Each row is followed by roughly how far along a hidden order it lies, from 0 to 10. A new part has a new order.
In the rows, zero is written as 128.
[133 137 144 190 157 125 125 110  90  50 126 129 120 133 134  92  95 147
  35  28  99 116 127 145 114 160 111 109 133]
6
[123 127 143 114 156 139 109 125 112  96 128 126 124 162 134 115 122 104
 131 140 126 107 129 143 113 147 117  77 130]
5
[128 128 143 121 152 134 121 111 121 126 125 126 127 142 119 116 127 119
 147 134 131 122 122 144 125 125 126 126 130]
6
[135 125 138 124 195 132 125 119 102  90 129 132 119 164 116 117 114  99
 115 105  68 109 125 124 113 130 135  95 130]
6
[120 122 136  74 108 109 134 111 123 153 134 136 127 114 128 152 117 137
  80 140 100 137 143  78 120 150 111  40 124]
0
[128 128 141 129 103  99 142 120 110 156 129 129 124  89 155 156  92 145
  51 105 113 146 137  73 119 142 100  93 117]
5
[155 109 145  49 133  72 124 127 144 217 137 113 164  86 175 152 116 105
 217 252 157 127 127 106 101  86 180 185 118]
1
[129 133 142 140 191 128 110 117  84 110 119 117 118 155 150 104  73 101
 112 123 125 114 122 146 107 146 102  91 126]
10
[152 114 147 121 130  80  95 112 122 162 134 110 149  84 200 136 118 116
 151 199 167 113 134 134  79 142 140 144 122]
4
[142 106 138 118 176  70 129 106 142 182 144 122 135 150 113 153 143 104
 170 203 163 122 126 129 110 100 180 125 123]
7
[129 131 153 187 107 140 123 132 135 105 128 125 128 128 136 125 141 123
 134 122 142 116 121 150 129 131 138 165 128]
5
[126 131 153 168 109 141 118 142 136  92 129 126 128 138 133 121 142 117
 139 129 138 111 123 159 127 131 144 150 129]
5
[126 123 141  95  97 128 137 119 147 154 134 135 132 117 116 145 157 142
 129 136 124 139 132 103 134 123 139 114 128]
1
[122 123 138  86 140 136 120 123 123 121 131 131 126 155 117 127 136 115
 126 150 112 117 134 124 118 141 123  60 132]
2
[134 130 140 101 169 146 127 149 110 110 123 132 123 144 127 121 117 113
 138 119  87 122 124 116 125 130 123 121 130]
4
[118 120 140  68 128 149 122 128 154 123 136 136 134 170  89 132 179 121
 163 167 124 116 132 135 129 129 149  70 138]
0
[ 99 130 127   1 252 147 117 122  93  58 126 127 124 203  68  77 106  91
  69 109  42 105 127 120  94 129  85   1 136]
5
[117 121 145 163 101 109 118 118 136 136 137 126 122 147 120 142 147 131
 113 156 182 123 132 156 120 146 123  95 127]
7
[127 127 156 183  30 128 139 141 167 117 137 134 135  99 129 157 177 146
 118 117 139 132 130 117 140 124 160 183 125]
1
[139 122 145 183 122 110 140 137 124 146 132 133 122 151 131 154 121 107
 157 153 141 117 128 131 139 119 168 146 125]
5
[116 124 137  66 192 158  98 114 122  90 130 129 125 214 100  99 147  88
 173 174 117  92 128 172 113 149 127  35 142]
3
[123 126 148 145 111 139 113 115 122  94 130 128 126 148 140 131 133 109
 114 143 122 105 132 136 112 148 124  94 128]
3
[133 132 148 160 151 129 124 141 107 118 122 120 125 128 145 118  98 122
 116 114 132 122 121 144 122 131 119 148 125]
9
[121 125 133  60 194 132 113 112 104 126 125 127 123 170 116 113 114 105
 133 156 110 116 129 133 111 144 107  42 133]
5
[108 121 139 104 155 125 105 122 135 114 137 124 120 159  96 116 156 131
  80 149 147 124 131 155  99 148  95  27 132]
8
[131 128 138 101 153 119 133 107 111 150 125 127 125 113 131 124 101 131
 112 119 118 139 126 109 127 128 109 111 125]
6
[124 127 142  97 186 159 105 130 123 102 127 125 127 190 108 100 139  97
 182 160 131 103 119 177 123 129 133 102 139]
5
[132 130 139 125 144 101 137 125  96 156 123 124 122 104 152 135  79 136
  69 107 112 145 131  89 120 139  95  98 119]
7
[131 130 135 104 179 104 130 128  83 155 119 122 118 119 151 124  59 125
  81 112 110 138 128 104 114 142  91  79 121]
9
[ 78 135 128  75 136 147 133 116 104 135 124 139 104 219  60  99  91 144
  75 118 152 135 139 161 159 169  64   1 141]
6
[113 136 144 139 112 134 123  95 118  96 127 127 128 134 124 108 114 143
  74  91 140 124 131 145 123 155 102  78 131]
5
[102 145 144  97 137 193 124 122 111  57 115 137 111 165 105 103 122 118
  92  79  69 120 125 129 139 149  79  55 135]
4
[115 125 144 118 168 170  87 111 122  50 130 125 126 223 111 100 152  73
 173 178 126  72 127 198 104 151 131  53 141]
3
[111 124 140  93 146 149 114 119 134 140 128 130 115 157 108 140 154 118
 149 167 139 130 128 131 126 137 102  60 130]
6
[122 124 137  70 170 144 118 125 129 126 129 130 129 170 103 114 140 113
 165 155 123 119 126 139 124 131 129  71 137]
3
[123 126 144 117 133 138 117 134 131 108 130 130 128 156 121 127 141 113
 137 145 125 114 128 139 116 137 133  95 132]
3
[ 86 150 146  89 127 225 116 100 122  35 113 140 103 176  81 105 148 123
  87  80  57 123 122 126 144 156  53  36 136]
4
[122 124 139  32 134 138 111 124 133 178 123 123 136 107 143 129 132 131
 175 192 132 139 129 116 120 133  91  58 129]
3
[126 128 146  72  83 135 130 132 145 182 124 126 141 103 152 143 122 130
 187 187 142 141 127 115 145 115 121 146 125]
1
[ 88 128 130   1 167 132 114 125 116 144 125 121 138 179  99  93  91 111
 121 186 119 122 137 130 113 135  67   1 133]
2
[149 139 148 214 117 125 147 123  75  88 119 135 127 141 175 118  51 104
 109  67  93 103 129 125 147 141 156 174 129]
2
[129 122 141  90 104 134 140 140 161 157 134 137 135 123  96 141 168 149
 154 141 132 141 127 113 143 112 148 137 133]
0
[123 124 147  20 160 157  95 113 128 100 126 115 146 134 164 132 132  55
 188 224  67  92 126 106  88 116 123  83 123]
0
[126 128 144 123 121 133 125 132 137 122 130 130 130 138 124 127 142 124
 135 133 130 122 127 130 129 127 131 123 130]
4
[120 124 132  58 211 136 110 114  98 126 126 127 121 183 114 106 102 100
 141 163 108 109 130 137 109 146 105  23 135]
5
[148 102 146 184 101   1 133 126 157 209 157 109 163  89 145 147 132 138
 126 199 238 129 131 153  94  95 205 167 116]
7
[116 124 143 103 134 149 108 124 128  91 133 131 127 172 118 122 148 103
 139 156 111 100 133 153 114 147 126  51 136]
2
[119 126 140  86 225 180  85 110 120  64 127 124 126 244  90  76 154  68
 226 188 128  71 117 220 113 141 137  68 148]
5
[112 121 135  56 194 162  96 104 120 141 124 130 106 171 111 132 152 109
 149 182 120 125 132 129 114 156  76  10 134]
7
[130 131 148 197 107 114 117 128 137 108 132 124 126  88 132 116 142 177
  61  77 170 141 125 153 112 150 115 154 128]
8
[122 124 136  77 159 132 121 116 116 132 128 130 125 156 117 124 122 117
 128 141 109 124 132 122 120 138 111  61 132]
3
[124 123 131  51 193 129 124 133 105 144 126 129 124 159 117 117 109 117
 129 151 115 127 130 116 118 136 113  54 131]
4
[126 128 133  62 234 141 113 104  98 129 121 123 124 182 110  95 101 104
 163 153 121 116 119 160 116 133 109  66 136]
8
[139 137 142 156 153  82 142 132  71 166 115 117 118  70 179 130  28 140
  46  82 113 155 125  86 116 141  81 137 111]
10
[104 136 132 104 192 169 128 107  96  80 121 141  96 206  77 106 115 119
  79  80  84 121 128 134 139 161  85  10 138]
7
[124 122 141 178  64 105 119 141 128 214 128 128 119 124 148 147 117 172
 135 156 230 150 140 162 145 176  98  91 130]
7
[146 132 144 168  87 110 133 113  97 190 118 128 131 100 191 133  72 154
 145 124 175 139 135 136 147 164 116 162 129]
3
[121 125 132  56 201 127 122 137  94 146 122 127 121 154 123 118  88 117
 117 143 107 129 131 116 116 142 101  35 130]
6
[126 132 144 136 198 139 106 123  96  97 120 118 123 174 137  95  95  95
 142 135 123 105 117 173 117 141 108 116 131]
10
[119 122 128  29 201 132 117 120 101 141 127 130 124 175 106 115 110 108
 134 157 103 121 134 118 114 143 106   5 134]
4
[113 133 136 117 155 157 121 123  90 103 121 136 103 189 112 116 102 114
 128 109 118 117 134 143 135 170  87  27 136]
6
[116 135 143 111 124 141 118 126 104 108 122 127 131 143 148 108  91 118
 107 123 107 114 134 133 118 150 102  71 130]
3
[124 126 148 154  49 113 140 121 134 135 134 133 130  85 150 164 132 147
  66 113 120 139 139  85 123 144 125 117 119]
2
[108 135 146  86 104 142 108 117 127 102 124 121 135 124 142 108 122 134
  92 130 126 121 132 143 109 153  80  63 130]
3
[131 134 147 163 175 135 115 167 108 102 120 119 124 148 136 101 100 108
 152 121 128 114 115 169 122 132 119 159 130]
10

New part:
[116 120  67 166 145 149 133 139 172 106 142 118 143 161 170 115 158 112
 130 116 137 109 192 137 132 156  99 148 166 173 129 141 125 117 132 171
 147 145 134 109 130 124 110 165 139 131 171  69 121 153 198 158 184 153
 102 136  93 158 185 136 153 120 118 149  78 127 123 121 124 122 103 138
 145 135 120 115 142 103  91 135 137 100 114 130 127 148]
2
[ 66 115 122  82  97 108 111 131 149 122 121 152 157 155 106 106 111 137
 153 147 125 151  77 116 101  68 158 111  88  96 143 114 127 108 155 157
 124 151 124 130 127 138 110 171  98 121 126 185 129 132  74 124  42  80
 135  89 117  89 135 120 118 123 141 115 100 117 116 157 131 119 133 122
 160 109 129 139 119 143 233 110  63 112 145 120 121 111]
8
[ 41 112  75  91  98 118  96 165 204  92 124 159 172 182 133  96 114 124
 142 151 140 148  64 115 105  53 155 102  84  90 146  98 127  91 164 229
 139 185 107 120 122 136  88 205  95 120 138 141 129 143  61 196  40  85
 128  56  90  84 207 123 122 121 137 124  40 118 102 176 133 109 141 101
 188  88 136 126 119 127 229 107  50  72 143 122 112 120]
7
[120 137 160  90 117 121 118 154 130 117 119 138 114 109 112 138 103 140
 108 143 128 137  52 118 128  93 142 104  91  79 128 103 130 139 123 121
 109 138 109 133 118 125 136  94 114 125  90 139 138 108  53 173  71 101
 135 104 141 102 121 127 103 139 129 113 127 129 115 148 136 124 170  91
 118 101 140 123 109 145 158 121 111 122 138 127 133 115]
7
[101 126 134  78 112 120 112 161 170 103 125 145 134 136 127 115 113 136
 122 145 133 138  53 116 121  76 140 112  91  90 134 104 128 129 137 157
 117 154 112 129 119 125 117 136  98 122 116 146 137 121  51 198  53  92
 122  98 114 107 161 122 112 125 128 117  90 123 101 163 137 118 160  93
 137  89 136 122 110 132 182 117  71 101 138 122 133 122]
8
[131 121  89 169 139 143 138 128 153 122 138 114 143 156 153 115 149 115
 131 110 132 106 184 137 131 159 101 146 160 177 127 147 125 126 132 155
 141 131 139 114 131 127 113 138 138 132 171  98 123 149 193 138 194 158
  98 156 103 157 153 138 163 124 121 140 110 128 125 123 124 124  94 147
 132 136 116 114 141 108 101 135 136 111 112 126 134 141]
3
[133 119  96 139 133 141 140 134 163 119 141 108 149 156 161 104 159 123
 131 117 129 105 179 133 131 154  99 152 157 172 126 152 123 136 138 159
 132 132 146 115 126 121 106 129 129 133 180  97 131 160 188 163 174 144
  80 168  92 164 161 133 157 120 120 137 105 126 110 130 127 122  94 146
 121 124 112 112 134 107 108 136 108 107 107 120 150 142]
5
[ 86 119 126  84  81 112 107 150 153 125 108 138 174 174  93 107  92 133
 135 140 129 128  50 117 105  74 150  93  94  94 136 102 125 109 155 180
 116 147 108 119 115 133  94  98  87 126 131 194 134 129  72 138  75  81
 122  93 129  90 122 134 135 156 147 109 111 123 106 166 135 110 119 113
 157  94 130 116 118 167 239 108  60  87 134 120 122  98]
9
[ 49 114  29 192 136 149 101 157 203  84 125 152 157 179 157 120 130  92
 126 123 154 130 150 130 123 123 121 116 141 140 141 103 127  58 147 243
 170 185 105 104 129 137  98 210 129 125 146  72 112 149 148 167 141 142
 146  41  97 104 226 134 156 129 125 152  22 125 132 142 124 110 120 109
 211 126 139 120 143 117 144 121 134  68 132 141  83 140]
0
[216 146 181 140 164 144 160 116  89 134 142  98  90  70 151 152 155 136
 101 113 122 104 174 138 157 191  96 165 166 157 107 157 129 178  89  42
 115  87 149 134 129 109 162  61 161 137 122  74 134 120 163 151 211 169
 101 212 142 186  92 133 122 124 108 130 184 137 131  98 128 144 133 137
  58 141 121 121 127 110  30 153 185 159 108 129 165 148]
4
[ 42 111  59 127  91 127  94 160 195  97 115 160 171 186 118 109  94 113
 139 140 144 145  80 117 103  62 151  87  95  97 149  88 126  73 163 240
 145 183  99 112 120 137  81 185  97 122 130 153 120 141  77 154  63  96
 153  25 113  64 186 130 141 143 142 128  47 124 116 166 131 105 130 100
 203 103 139 123 126 150 247 105  83  70 144 132  94 111]
5
[ 65 112  31 197 125 143 111 138 170 111 117 139 170 186 133 119 115  93
 135 111 142 116 163 134 116 142 123 100 156 152 139 114 125  60 149 219
 164 153 110 100 127 137  89 172 134 131 154 124 109 150 187 106 181 144
 150  56 117 105 168 144 180 152 135 152  72 130 142 126 120 110  85 130
 197 142 131 116 154 142 155 122 154  80 126 143  78 125]
0
[149 143 107 182 172 156 126 146 142  94 136 135  80  80 159 160 140 109
  95 125 145 133 143 135 160 154 109 132 144 129 124 111 133 126  95 126
 147 140 114 128 131 124 151 150 157 127  96  28 122 113 112 190 144 170
 162  99 128 131 171 125 109 118 104 146 105 137 141 108 128 132 170  82
 137 137 147 128 129 101  36 143 192 130 128 147 113 154]
0
[159 131 114 152 155 150 146 132 145 114 146 104 117 118 169 130 166 121
 111 116 132 110 190 137 145 171  91 158 168 166 120 151 127 144 114 109
 133 126 142 121 129 116 131 124 143 133 154  62 128 138 177 174 187 161
  93 169 101 174 152 133 140 116 114 139 123 131 124 114 127 131 119 136
 102 127 121 115 132  96  55 146 152 123 109 128 150 151]
3
[108 133  85 173 148 150 115 152 156  92 126 148 108 117 147 149 121 105
  99 129 148 135 119 130 141 135 119 112 132 115 130  95 131  99 116 171
 150 155 101 122 127 129 133 161 143 126 100  57 118 120 108 181 125 148
 163  64 133 110 181 128 120 129 117 143  84 133 136 121 129 123 164  89
 153 126 148 126 132 118  85 131 175 104 132 148  98 142]
1
[143 120 132 104 114 128 142 131 153 130 133 106 143 159 140 102 149 136
 138 123 124 107 147 129 124 139 112 148 143 152 125 151 122 145 140 136
 116 126 145 119 124 119 104 101 113 133 176 135 138 146 161 154 157 120
  71 176  98 166 132 132 146 130 125 120 129 123 103 141 129 123 102 145
 107 112 108 111 126 121 145 129  75 113 109 113 165 129]
8
[179 136 178  90 139 133 159 128 122 133 144  96 100  93 151 123 160 142
 116 125 118 111 152 130 143 152 104 164 142 148 113 158 127 184 111  65
 106 101 153 136 126 111 142  78 130 133 144 101 143 129 141 173 165 140
  75 221 113 183 113 128 118 117 116 117 164 129 106 125 132 136 128 131
  65 118 114 117 119 103  90 141 109 149 108 114 181 143]
8
[166 148 125 179 174 155 129 144 121  92 135 127  67  68 157 180 137 111
  86 120 141 126 147 137 165 172 103 131 147 129 116 116 133 137  83  99
 139 126 111 129 130 119 163 117 164 129  86  10 125 107 121 184 161 178
 158 121 144 143 145 129 111 121 103 145 124 139 147  97 129 137 185  92
 115 138 149 125 130 108  13 149 223 140 124 146 117 152]
0
[169 134 130 161 155 146 148 127 123 124 137 104 106 110 149 138 154 120
 112 109 129 101 178 138 151 187  96 149 161 167 116 150 127 149 109  92
 130 110 140 123 128 118 137  93 150 136 139  76 128 132 175 142 206 160
 104 186 125 167 113 134 145 131 115 136 154 134 129 105 126 133 116 134
 100 140 121 115 133 111  57 143 169 132 108 130 145 143]
3
[201 147 239  50 145 121 147 135 114 125 149 114  71  40 151 134 159 166
 109 151 117 139  89 121 146 119 126 166 108 107 113 146 131 204  96  18
  93 110 147 156 126 112 171  95 121 124  99 100 152 105  59 211  75 120
  97 200 118 162 114 110  69  90 107 108 167 127 104 135 138 149 186 107
  33  99 126 136  97  94  69 142  97 171 126 111 182 146]
10
[120 124  72 175 147 154 132 137 164 107 134 120 140 154 162 124 147 107
 121 113 139 105 186 136 138 163 101 138 164 162 127 132 125 109 127 172
 152 141 128 113 129 125 110 140 144 133 152  65 121 147 188 164 188 162
 108 130 105 148 171 137 158 128 118 147  94 130 124 118 125 120 108 133
 143 136 124 113 146 111  91 136 151  99 111 133 122 143]
2
[163 144 111 188 179 161 131 155 142  89 138 123  84  83 167 164 138 106
  79 118 147 119 157 137 164 181  98 133 152 138 117 117 132 131  99 126
 148 134 113 121 128 118 152 121 161 131 100  21 124 114 132 197 185 179
 141 118 131 142 165 133 119 125 104 145 112 140 137 107 129 132 167  92
 116 129 145 118 132 104  19 147 202 118 117 148 117 154]
0
[179 151 132 188 181 163 139 148 111 100 132 115  70  63 151 176 133 108
  76 113 142 108 154 138 166 188  95 132 161 140 112 119 131 144  86 101
 135 117 114 124 125 116 155  76 167 134  97  25 127 107 141 181 205 178
 144 140 148 151 127 137 124 138 104 143 140 143 142  97 129 135 161  96
 101 137 143 115 132 117   1 151 231 134 111 147 121 148]
0
[102 118  43 190 146 158 125 150 193  93 140 125 146 165 173 116 154 103
 123 114 145 110 184 135 137 160  98 138 167 169 131 128 124 105 135 192
 156 160 126 105 129 125  99 168 136 131 166  55 119 157 192 187 193 159
 108 113  84 143 208 137 166 124 116 147  59 128 121 131 123 117 110 129
 158 125 128 109 145 102  98 134 141  88 112 133 114 148]
1
[148 145 126 173 164 149 123 153 125  99 127 139  80  78 140 168 117 113
  85 126 142 134 112 132 158 150 118 112 127 109 120  96 134 123  94 116
 138 136 100 130 126 123 156 117 153 127  68  52 126 105  95 176 137 157
 167  88 150 115 141 127 108 134 112 138 124 138 143 113 132 132 181  83
 127 129 151 125 127 123  55 137 204 128 131 148 106 141]
1
[142 143 169  81 139 131 121 167 148  95 132 137  84  70 139 138 127 142
  92 151 131 142  53 119 143  97 130 125  90  79 122 102 133 161 106  97
 109 142 110 142 120 120 149 111 114 123  73  89 143 104  16 227  58 115
 134 115 123 120 152 120  76 118 114 112 109 129 107 147 138 129 203  75
  98  94 145 126  99 122 112 130 114 124 134 129 147 130]
7
[218 152 159 173 182 155 153 129  97 119 140 100  62  58 154 172 147 120
  86 108 132 109 178 142 166 201  87 150 162 154 105 140 132 169  84  63
 128  98 133 132 130 114 169  63 175 136 100  36 132 107 160 171 208 187
 124 182 145 176 102 135 123 129 103 138 176 141 140  83 129 142 155 118
  68 143 135 118 131 105   1 155 236 159 106 141 142 157]
1
[126 121 141  58 104 121 131 144 162 124 132 116 149 152 135  98 137 144
 141 139 122 121  99 121 120  93 128 139 111 123 128 138 124 148 154 142
 109 135 139 125 120 120 105 108  95 128 151 148 141 140  98 183 105 100
  73 158  96 138 134 128 126 121 130 110 118 121  92 158 135 121 117 126
 107  95 114 116 114 126 188 120  59 108 118 109 166 121]
10
